Below is a small trained network, with its code and all its weights. Each question gives an input and a class and asks what happens when units are switched off, that is, made to give their printed mean instead of their output.

import numpy as np


def w(rows, s, z=0):
    codes = np.array(rows[::2]) - 128.0
    scale = np.full(codes.shape[1], s)
    scale[-1] = z or s
    return codes * scale


def f(y):
    return np.maximum(y, 0)


def log_softmax(a):
    a = a - a.max(-1, keepdims=True)
    return a - np.log(np.exp(a).sum(-1, keepdims=True))


def net(x, mask):
    res = np.array(x, float).reshape(1, 3) / 4 @ E
    y = f(res @ A[0][:, :-1].T + A[0][:, -1])
    res = res + np.where(mask, y, B[0][:, -1]) @ B[0][:, :-1]
    return log_softmax(res[-1] @ U[:, :-1].T + U[:, -1])


A, B = {}, {}
E = w([
[120,136,57,131,15,122,130],'x0',
[185,132,122,7,125,133,131],'x1',
[120,36,129,118,126,52,41],'x2',
],0.014)
A[0] = w([
[140,154,127,129,125,148,154,158],'n0',
[136,127,205,125,239,134,121,209],'n1',
[142,136,137,118,137,141,132,135],'n2',
[143,121,132,105,127,123,120,117],'n3',
[78,127,131,197,132,126,126,181],'n4',
[191,130,123,14,123,132,130,131],'n5',
[131,227,128,139,131,226,235,243],'n6',
[125,21,127,117,125,32,32,131],'n7',
[143,127,138,112,140,131,126,124],'n8',
[116,132,54,129,1,122,132,130],'n9',
[122,54,131,119,125,52,52,133],'n10',
[181,130,124,41,124,133,127,130],'n11',
[144,114,132,107,130,116,117,111],'n12',
[129,130,119,122,118,127,130,120],'n13',
[184,131,121,22,125,130,131,131],'n14',
[139,125,182,128,207,131,126,186],'n15',
[104,106,129,155,130,107,106,129],'n16',
[66,124,133,227,132,124,129,200],'n17',
[141,136,119,117,114,130,132,117],'n18',
[144,152,122,122,128,154,144,143],'n19',
[149,136,121,106,129,144,139,123],'n20',
[121,134,52,131,5,123,128,131],'n21',
[117,116,121,132,124,116,115,127],'n22',
[135,123,158,129,177,131,128,164],'n23',
[132,126,162,127,181,130,126,166],'n24',
[115,128,129,145,126,130,128,155],'n25',
[111,129,127,153,128,126,128,160],'n26',
[138,150,120,121,121,149,144,150],'n27',
[118,131,80,128,46,123,132,130],'n28',
],0.014,0.011)
B[0] = w([
[158,168,146,130,132,159,115,159],'n0',
[116,73,203,135,254,169,217,208],'n1',
[143,128,132,129,146,143,128,141],'n2',
[149,110,109,111,137,119,145,140],'n3',
[47,133,155,184,107,129,112,187],'n4',
[249,123,97,14,154,125,156,191],'n5',
[193,227,161,177,142,229,82,254],'n6',
[59,54,111,41,108,20,167,226],'n7',
[144,116,126,118,142,137,138,139],'n8',
[139,186,81,123,26,94,86,215],'n9',
[80,78,125,80,111,65,151,202],'n10',
[233,120,95,13,155,126,151,177],'n11',
[133,106,114,110,140,116,144,141],'n12',
[135,136,118,119,121,119,129,134],'n13',
[238,121,94,16,155,127,154,187],'n14',
[115,93,171,136,195,157,182,185],'n15',
[90,127,150,110,113,116,128,156],'n16',
[14,134,175,199,102,130,97,209],'n17',
[148,146,122,117,124,125,124,138],'n18',
[153,160,145,123,132,148,114,154],'n19',
[161,148,136,102,134,134,128,144],'n20',
[136,191,73,126,23,94,80,214],'n21',
[108,127,124,125,115,113,130,141],'n22',
[120,100,163,140,177,152,166,162],'n23',
[113,105,159,129,164,148,160,165],'n24',
[117,135,135,147,118,128,115,147],'n25',
[108,134,143,150,121,132,113,153],'n26',
[151,155,134,129,128,141,116,154],'n27',
[136,169,92,128,63,106,98,184],'n28',
],0.0094,0.026)
U = w([
[91,136,188,255,186,199,130,251],'0',
[16,51,189,153,157,97,164,170],'1',
[185,133,155,115,200,199,161,122],'2',
[137,31,121,83,187,95,188,45],'3',
[110,178,114,250,71,164,52,192],'4',
[27,112,97,148,61,61,86,117],'5',
[193,184,81,107,98,158,83,88],'6',
[145,102,42,80,86,55,135,58],'7',
],0.0063,0.0026)

Each question gives the input, the list of numbers given to net, and the class t.
The units are the neurons (one row each of A and B). Each row of codes is followed by its name. A weight is (code - 128) times the scale printed after its matrix; where a second scale follows, it is the last column's (A, B and U).
mask holds one flag per neuron, in row order. A switched-off neuron (its flag False) gives its mean, the last column of its row in B, instead of its output. The means were averaged over made-up inputs and are rounded, as every weight is.
A unit's drop is (log p(t) with every unit on - log p(t) with that unit switched off) / (log p(t) with every unit on - log p(t) with every unit switched off).
The circuit of an input: a set's keep is (log p(t) with only the set's units on - log p(t) with every unit switched off) / (log p(t) with every unit on - log p(t) with every unit switched off). Starting from the 12 units with the biggest drops (on a tie, the unit counted first), units are removed one at a time, each time the one whose removal leaves the highest keep (on an exact tie, the one counted first), for as long as the keep stays at least 0.8.
units of the circuit, in order: the units of the circuit, biggest drop first
unit that matters most: the unit with the biggest drop
k most important neurons: the k neurons with the biggest drops, biggest first
drop of u: that unit's drop, to one decimal
input [2,0,1], class 5: 2 most important neurons => (n6 n5)
input [6,0,4], class 5: units of the circuit, in order => (n5 n14)
input [-1,1,4], class 3: unit that matters most => n17
input [0,2,-1], class 2: units of the circuit, in order => (n21 n7)
input [0,1,2], class 3: 3 most important neurons => (n21 n9 n17)
input [4,0,1], class 5: 2 most important neurons => (n6 n5)
input [-6,-3,0], class 0: 2 most important neurons => (n7 n10)
input [-2,7,0], class 2: 2 most important neurons => (n7 n10)
input [-3,0,1], class 1: 3 most important neurons => (n6 n5 n14)
input [1,-5,4], class 5: 2 most important neurons => (n1 n15)
input [2,-1,2], class 5: drop of n23 => 0.0
input [-6,-4,2], class 1: drop of n6 => 0.1
input [1,-1,-6], class 4: drop of n1 => 0.2
input [-2,-4,1], class 1: drop of n6 => 1.1
input [-4,7,2], class 3: unit that matters most => n6
